Here is a tiny trained network, its code and every weight. The questions are about switching its units off for an input and a class, where a switched-off unit gives its printed mean instead of its output.

import numpy as np


def w(rows, s, z=0):
    codes = np.array(rows[::2]) - 128.0
    scale = np.full(codes.shape[1], s)
    scale[-1] = z or s
    return codes * scale


def norm(h):
    return h / np.sqrt((h * h).mean(-1, keepdims=True) + 1e-5)


def f(y):
    return np.maximum(y, 0)


def log_softmax(a):
    a = a - a.max(-1, keepdims=True)
    return a - np.log(np.exp(a).sum(-1, keepdims=True))


def net(x, mask):
    res = np.array(x, float).reshape(1, 5) / 4 @ E
    u = 0
    for l in range(2):
        y = f(norm(res) @ A[l][:, :-1].T + A[l][:, -1])
        res = res + np.where(mask[u : u + 8], y, B[l][:, -1]) @ B[l][:, :-1]
        u += 8
    return log_softmax(norm(res)[-1] @ U[:, :-1].T + U[:, -1])


A, B = {}, {}
E = w([
[78,147,223,108,36,201,140,112,187,44,104],'x0',
[87,76,170,118,232,191,181,160,34,51,220],'x1',
[80,1,27,29,52,124,187,104,122,115,162],'x2',
[126,234,120,132,78,117,217,92,115,172,242],'x3',
[211,67,147,213,112,23,152,169,243,28,219],'x4',
],0.0042)
A[0] = w([
[64,173,59,85,175,175,113,116,85,153,64,81],'0.n1',
[197,220,245,210,177,193,63,124,111,134,151,54],'0.n2',
[87,229,150,181,105,125,255,29,136,171,243,65],'0.n3',
[163,89,136,143,156,100,130,148,230,66,153,167],'0.n4',
[59,191,246,67,12,162,146,160,177,18,115,2],'0.n5',
[45,127,152,166,214,209,173,176,84,71,187,7],'0.n6',
[27,60,8,82,107,135,168,95,164,91,151,90],'0.n7',
[115,87,124,146,167,140,127,134,112,77,32,25],'0.n8',
],0.005,0.0047)
B[0] = w([
[171,140,129,232,109,161,143,58,146,51,161,214],'0.n1',
[35,119,68,128,182,89,232,165,232,145,85,216],'0.n2',
[176,59,144,141,63,148,135,233,52,161,46,253],'0.n3',
[126,138,157,163,109,154,142,23,56,136,112,240],'0.n4',
[253,161,98,14,204,201,101,107,163,138,160,213],'0.n5',
[84,122,187,92,77,64,31,100,177,206,188,196],'0.n6',
[114,155,178,157,181,102,209,140,202,190,82,228],'0.n7',
[154,113,163,110,93,130,97,188,128,120,99,151],'0.n8',
],0.007,0.0048)
A[1] = w([
[130,183,97,124,34,77,47,115,171,159,92,31],'1.n1',
[45,170,92,93,116,254,93,81,110,202,86,64],'1.n2',
[168,137,6,124,197,100,97,160,86,170,170,120],'1.n3',
[141,19,152,126,164,126,32,162,161,57,32,74],'1.n4',
[77,34,28,28,67,145,218,96,146,106,148,6],'1.n5',
[36,84,201,99,198,157,146,197,39,85,250,77],'1.n6',
[206,103,128,164,89,62,174,148,186,41,189,34],'1.n7',
[193,86,76,159,155,60,124,125,108,160,160,93],'1.n8',
],0.0067,0.0021)
B[1] = w([
[78,51,122,44,118,33,43,155,164,123,233,189],'1.n1',
[138,77,144,193,157,86,130,97,74,64,178,254],'1.n2',
[167,148,205,45,101,209,140,147,181,1,120,171],'1.n3',
[135,182,101,110,63,136,212,195,52,183,178,217],'1.n4',
[85,231,126,170,225,109,92,223,165,95,80,204],'1.n5',
[162,124,54,96,53,35,47,93,204,157,115,222],'1.n6',
[43,158,95,176,155,160,96,91,20,76,123,199],'1.n7',
[143,134,181,68,165,228,109,101,135,139,116,195],'1.n8',
],0.007,0.0055)
U = w([
[57,205,121,169,239,85,182,186,211,132,70,164],'0',
[114,115,114,72,91,36,36,106,176,157,181,175],'1',
[101,144,130,221,143,149,127,24,11,59,151,144],'2',
[201,173,164,39,176,247,115,134,159,84,137,133],'3',
[145,158,106,118,43,135,190,245,18,174,124,126],'4',
[146,90,142,150,122,144,186,85,159,182,92,96],'5',
[109,83,64,151,122,196,133,104,143,184,115,3],'6',
],0.011,0.0059)

Each question gives the input, the list of numbers given to net, and the class t.
The units are the neurons (one row each of A and B). Each row of codes is followed by its name. A weight is (code - 128) times the scale printed after its matrix; where a second scale follows, it is the last column's (A, B and U).
mask holds one flag per neuron, layer by layer. A switched-off neuron (its flag False) gives its mean, the last column of its row in B, instead of its output. The means were averaged over made-up inputs and are rounded, as every weight is.
A unit's drop is (log p(t) with every unit on - log p(t) with that unit switched off) / (log p(t) with every unit on - log p(t) with every unit switched off).
The circuit of an input: a set's keep is (log p(t) with only the set's units on - log p(t) with every unit switched off) / (log p(t) with every unit on - log p(t) with every unit switched off). Starting from the 12 units with the biggest drops (on a tie, the unit counted first), units are removed one at a time, each time the one whose removal leaves the highest keep (on an exact tie, the one counted first), for as long as the keep stays at least 0.8.
circuit, biggest first: the units of the circuit, biggest drop first
k most important neurons: the k neurons with the biggest drops, biggest first
top k neurons in layer l: the k neurons of layer l with the biggest drops, biggest first
input [-8,-4,5,1,-1], class 3: circuit, biggest first	1.n3
input [4,-5,-1,-2,-4], class 1: 2 most important neurons	1.n1; 0.n4
input [6,-3,-3,7,0], class 4: 2 most important neurons	0.n3; 1.n8
input [1,6,4,-8,1], class 4: 3 most important neurons	1.n4; 0.n8; 1.n1
input [-4,1,6,-3,7], class 2: 2 most important neurons	1.n7; 0.n2
input [1,-6,-5,2,7], class 2: top 3 neurons in layer 1	1.n7; 1.n6; 1.n5
input [3,-3,-6,-7,-6], class 4: top 3 neurons in layer 1	1.n4; 1.n5; 1.n7
input [0,5,-5,6,0], class 4: 4 most important neurons	0.n3; 1.n5; 0.n7; 1.n1
input [4,8,1,-8,0], class 1: top 2 neurons in layer 0	0.n6; 0.n3
input [7,-6,-1,-3,0], class 3: top 2 neurons in layer 0	0.n5; 0.n6
input [0,-8,0,8,-6], class 1: 3 most important neurons	1.n1; 1.n4; 0.n4
input [6,1,-2,8,4], class 4: 2 most important neurons	0.n3; 1.n8
input [6,-3,2,-5,5], class 3: 3 most important neurons	0.n5; 0.n3; 1.n2
input [-8,1,7,3,6], class 3: most important neuron	1.n8
input [4,-6,-3,3,-8], class 2: 4 most important neurons	1.n2; 0.n6; 1.n6; 0.n1
input [2,-4,4,-4,0], class 0: top 2 neurons in layer 0	0.n3; 0.n6
input [1,-4,-4,6,1], class 4: top 2 neurons in layer 1	1.n5; 1.n6
input [0,-4,7,-2,7], class 0: top 2 neurons in layer 1	1.n5; 1.n2
input [1,-6,-3,-7,8], class 2: 2 most important neurons	1.n7; 0.n4
input [4,-5,-5,-4,8], class 2: circuit, biggest first	1.n7
input [8,-4,4,2,-5], class 3: top 2 neurons in layer 0	0.n5; 0.n2
input [5,6,4,-2,3], class 1: top 2 neurons in layer 0	0.n6; 0.n2
